Below is a small trained network, with its code and all its weights. Each question gives an input and a class and asks what happens when units are switched off, that is, made to give their printed mean instead of their output.

import numpy as np


def w(rows, s, z=0):
    codes = np.array(rows[::2]) - 128.0
    scale = np.full(codes.shape[1], s)
    scale[-1] = z or s
    return codes * scale


def f(y):
    return np.maximum(y, 0)


def log_softmax(a):
    a = a - a.max(-1, keepdims=True)
    return a - np.log(np.exp(a).sum(-1, keepdims=True))


def net(x, mask):
    res = np.array(x, float).reshape(1, 4) / 4 @ E
    y = f(res @ A[0][:, :-1].T + A[0][:, -1])
    res = res + np.where(mask, y, B[0][:, -1]) @ B[0][:, :-1]
    return log_softmax(res[-1] @ U[:, :-1].T + U[:, -1])


A, B = {}, {}
E = w([
[22,251,210,130,139],'x0',
[91,124,116,13,32],'x1',
[166,27,242,149,83],'x2',
[125,121,129,128,130],'x3',
],0.011)
A[0] = w([
[125,158,78,122,97,133],'n0',
[139,183,146,202,167,59],'n1',
[150,118,96,104,96,135],'n2',
[144,96,193,69,95,86],'n3',
[125,174,97,118,188,41],'n4',
[130,111,24,71,169,132],'n5',
[122,131,51,95,107,133],'n6',
[154,134,97,167,172,58],'n7',
[169,92,88,160,102,112],'n8',
[115,136,177,158,165,113],'n9',
[80,190,151,126,91,203],'n10',
[225,81,96,139,132,58],'n11',
[79,155,143,121,123,51],'n12',
[123,170,95,114,183,220],'n13',
[95,86,65,128,88,131],'n14',
[175,79,96,154,128,246],'n15',
[141,118,57,104,91,134],'n16',
[168,146,121,177,167,200],'n17',
[99,109,148,35,114,101],'n18',
[121,117,88,97,144,141],'n19',
[150,141,218,151,179,121],'n20',
[153,103,178,140,71,57],'n21',
[97,127,169,180,92,117],'n22',
[5,149,156,107,145,97],'n23',
[67,146,63,147,170,81],'n24',
[139,131,106,187,167,152],'n25',
[134,127,113,166,150,192],'n26',
[171,156,100,68,134,138],'n27',
],0.016,0.011)
B[0] = w([
[93,156,156,103,166,177],'n0',
[89,124,164,139,130,188],'n1',
[114,115,132,86,148,180],'n2',
[181,140,97,177,152,188],'n3',
[207,108,174,197,51,169],'n4',
[86,124,179,77,105,226],'n5',
[95,117,149,75,139,202],'n6',
[108,255,30,76,234,166],'n7',
[152,124,97,160,82,192],'n8',
[90,133,175,73,113,175],'n9',
[152,93,127,178,103,224],'n10',
[182,144,129,199,82,211],'n11',
[146,183,76,142,192,158],'n12',
[102,138,45,63,156,222],'n13',
[111,147,141,66,152,187],'n14',
[141,176,91,96,184,249],'n15',
[87,112,168,53,119,203],'n16',
[191,105,131,174,83,212],'n17',
[198,170,86,189,112,192],'n18',
[118,104,138,93,143,172],'n19',
[58,90,167,91,148,195],'n20',
[188,189,51,133,120,172],'n21',
[78,92,159,96,107,166],'n22',
[177,123,84,156,111,211],'n23',
[229,86,92,181,86,188],'n24',
[200,160,96,194,106,196],'n25',
[98,62,179,171,72,187],'n26',
[116,137,161,113,139,179],'n27',
],0.0099,0.018)
U = w([
[135,232,44,115,184,255],'0',
[162,136,152,198,76,107],'1',
[67,128,250,93,149,77],'2',
],0.016,0.00062)

Each question gives the input, the list of numbers given to net, and the class t.
The units are the neurons (one row each of A and B). Each row of codes is followed by its name. A weight is (code - 128) times the scale printed after its matrix; where a second scale follows, it is the last column's (A, B and U).
mask holds one flag per neuron, in row order. A switched-off neuron (its flag False) gives its mean, the last column of its row in B, instead of its output. The means were averaged over made-up inputs and are rounded, as every weight is.
A unit's drop is (log p(t) with every unit on - log p(t) with that unit switched off) / (log p(t) with every unit on - log p(t) with every unit switched off).
The circuit of an input: a set's keep is (log p(t) with only the set's units on - log p(t) with every unit switched off) / (log p(t) with every unit on - log p(t) with every unit switched off). Starting from the 12 units with the biggest drops (on a tie, the unit counted first), units are removed one at a time, each time the one whose removal leaves the highest keep (on an exact tie, the one counted first), for as long as the keep stays at least 0.8.
circuit, biggest first: the units of the circuit, biggest drop first
unit that matters most: the unit with the biggest drop
k most important neurons: the k neurons with the biggest drops, biggest first
drop of u: that unit's drop, to one decimal
input [2,-2,-7,5], class 1: unit that matters most	n4
input [6,-8,1,-7], class 2: 3 most important neurons	(n20, n9, n1)
input [1,-6,-4,-1], class 1: 4 most important neurons	(n4, n26, n17, n24)
input [-7,8,0,2], class 2: 2 most important neurons	(n16, n5)
input [7,7,2,4], class 1: 4 most important neurons	(n10, n15, n13, n7)
input [-4,1,3,3], class 0: 3 most important neurons	(n15, n10, n4)
input [1,0,-1,5], class 1: 2 most important neurons	(n15, n7)
input [8,0,-5,6], class 1: 3 most important neurons	(n10, n4, n15)
input [-6,1,7,-2], class 0: 2 most important neurons	(n15, n21)
input [7,0,7,0], class 2: 2 most important neurons	(n20, n22)
input [-3,3,8,3], class 0: 2 most important neurons	(n21, n15)
input [-6,2,-8,5], class 2: drop of n5	0.3
input [8,-1,-6,-2], class 1: drop of n10	0.2
input [-4,2,4,-4], class 0: circuit, biggest first	(n15)
input [1,-7,8,-7], class 2: drop of n23	0.1
